Here is a tiny trained network, its code and every weight. The questions are about switching its units off for an input and a class, where a switched-off unit gives its printed mean instead of its output.

import numpy as np


def w(rows, s, z=0):
    codes = np.array(rows[::2]) - 128.0
    scale = np.full(codes.shape[1], s)
    scale[-1] = z or s
    return codes * scale


def f(y):
    return y / 2 * (1 + np.tanh(0.7978845608 * (y + 0.044715 * y**3)))


def log_softmax(a):
    a = a - a.max(-1, keepdims=True)
    return a - np.log(np.exp(a).sum(-1, keepdims=True))


def net(x, mask):
    res = np.array(x, float).reshape(1, 3) / 4 @ E
    y = f(res @ A[0][:, :-1].T + A[0][:, -1])
    res = res + np.where(mask, y, B[0][:, -1]) @ B[0][:, :-1]
    return log_softmax(res[-1] @ U[:, :-1].T + U[:, -1])


A, B = {}, {}
E = w([
[160,179,121,83,98,164,113,90],'x0',
[150,221,180,21,254,161,166,212],'x1',
[185,88,60,133,150,131,180,90],'x2',
],0.0085)
A[0] = w([
[136,137,168,126,160,111,124,132,91],'neuron 0',
[119,93,145,144,112,165,113,115,189],'neuron 1',
[172,130,96,97,181,160,158,127,201],'neuron 2',
[157,198,106,66,100,138,129,68,184],'neuron 3',
[114,133,141,124,125,113,151,142,69],'neuron 4',
[166,229,127,3,198,152,137,137,178],'neuron 5',
[142,68,101,171,162,120,161,121,135],'neuron 6',
[129,133,144,134,124,110,156,127,83],'neuron 7',
[161,142,122,116,133,146,172,130,90],'neuron 8',
[109,207,217,103,57,144,108,112,85],'neuron 9',
[120,93,97,153,92,138,114,100,158],'neuron 10',
[124,125,124,135,111,125,125,126,253],'neuron 11',
[127,120,150,98,143,113,124,115,63],'neuron 12',
[143,88,148,124,136,133,148,118,140],'neuron 13',
[157,63,16,174,66,123,135,34,140],'neuron 14',
[129,115,146,123,113,158,125,128,72],'neuron 15',
[98,121,183,154,137,144,126,192,223],'neuron 16',
[122,97,121,156,154,142,157,157,141],'neuron 17',
[126,121,136,126,184,90,120,163,211],'neuron 18',
],0.013,0.0026)
B[0] = w([
[133,154,114,87,170,124,109,84,143],'neuron 0',
[126,104,127,159,92,111,164,130,146],'neuron 1',
[108,87,194,172,164,67,184,139,175],'neuron 2',
[124,115,151,103,100,226,132,143,168],'neuron 3',
[151,116,106,94,168,120,84,63,128],'neuron 4',
[137,126,214,62,220,217,174,114,253],'neuron 5',
[119,135,115,134,50,153,78,134,160],'neuron 6',
[139,148,106,97,145,120,100,112,125],'neuron 7',
[145,160,103,76,199,91,107,115,144],'neuron 8',
[102,131,129,144,31,110,29,134,170],'neuron 9',
[169,124,83,151,128,117,163,154,175],'neuron 10',
[92,46,195,218,62,145,200,172,144],'neuron 11',
[151,127,93,101,161,127,106,68,130],'neuron 12',
[109,129,145,143,110,131,128,145,133],'neuron 13',
[174,124,23,133,168,174,253,129,240],'neuron 14',
[147,148,97,105,141,118,95,104,126],'neuron 15',
[124,111,238,126,165,97,137,128,159],'neuron 16',
[122,145,154,103,107,142,85,110,139],'neuron 17',
[110,116,233,138,107,149,135,137,160],'neuron 18',
],0.019,0.018)
U = w([
[47,118,161,176,83,2,12,136,156],'0',
[192,97,21,189,148,91,233,139,156],'1',
[137,121,69,141,51,219,95,145,101],'2',
[170,196,10,69,189,59,68,61,3],'3',
[141,116,192,68,225,205,185,119,165],'4',
],0.006,0.0023)

Each question gives the input, the list of numbers given to net, and the class t.
The units are the neurons (one row each of A and B). Each row of codes is followed by its name. A weight is (code - 128) times the scale printed after its matrix; where a second scale follows, it is the last column's (A, B and U).
mask holds one flag per neuron, in row order. A switched-off neuron (its flag False) gives its mean, the last column of its row in B, instead of its output. The means were averaged over made-up inputs and are rounded, as every weight is.
A unit's drop is (log p(t) with every unit on - log p(t) with that unit switched off) / (log p(t) with every unit on - log p(t) with every unit switched off).
The circuit of an input: a set's keep is (log p(t) with only the set's units on - log p(t) with every unit switched off) / (log p(t) with every unit on - log p(t) with every unit switched off). Starting from the 12 units with the biggest drops (on a tie, the unit counted first), units are removed one at a time, each time the one whose removal leaves the highest keep (on an exact tie, the one counted first), for as long as the keep stays at least 0.8.
circuit, biggest first: the units of the circuit, biggest drop first
unit that matters most: the unit with the biggest drop
k most important neurons: the k neurons with the biggest drops, biggest first
drop when u is switched off: that unit's drop, to one decimal
input [-8,1,-5], class 0: circuit, biggest first : neuron 5; neuron 14
input [5,-2,-6], class 0: circuit, biggest first : neuron 14; neuron 5
input [-6,0,0], class 0: circuit, biggest first : neuron 5; neuron 14
input [-6,2,-6], class 0: 3 most important neurons : neuron 5; neuron 14; neuron 3
input [-1,-1,5], class 1: unit that matters most : neuron 5
input [-4,1,-7], class 0: 2 most important neurons : neuron 5; neuron 14
input [-2,0,-3], class 0: 2 most important neurons : neuron 5; neuron 14
input [-2,-2,2], class 1: drop when neuron 5 is switched off : 0.1
input [-2,-3,4], class 1: drop when neuron 10 is switched off : 0.0
input [-8,-1,-7], class 0: drop when neuron 14 is switched off : 0.3
input [-4,1,-1], class 0: 3 most important neurons : neuron 5; neuron 14; neuron 3
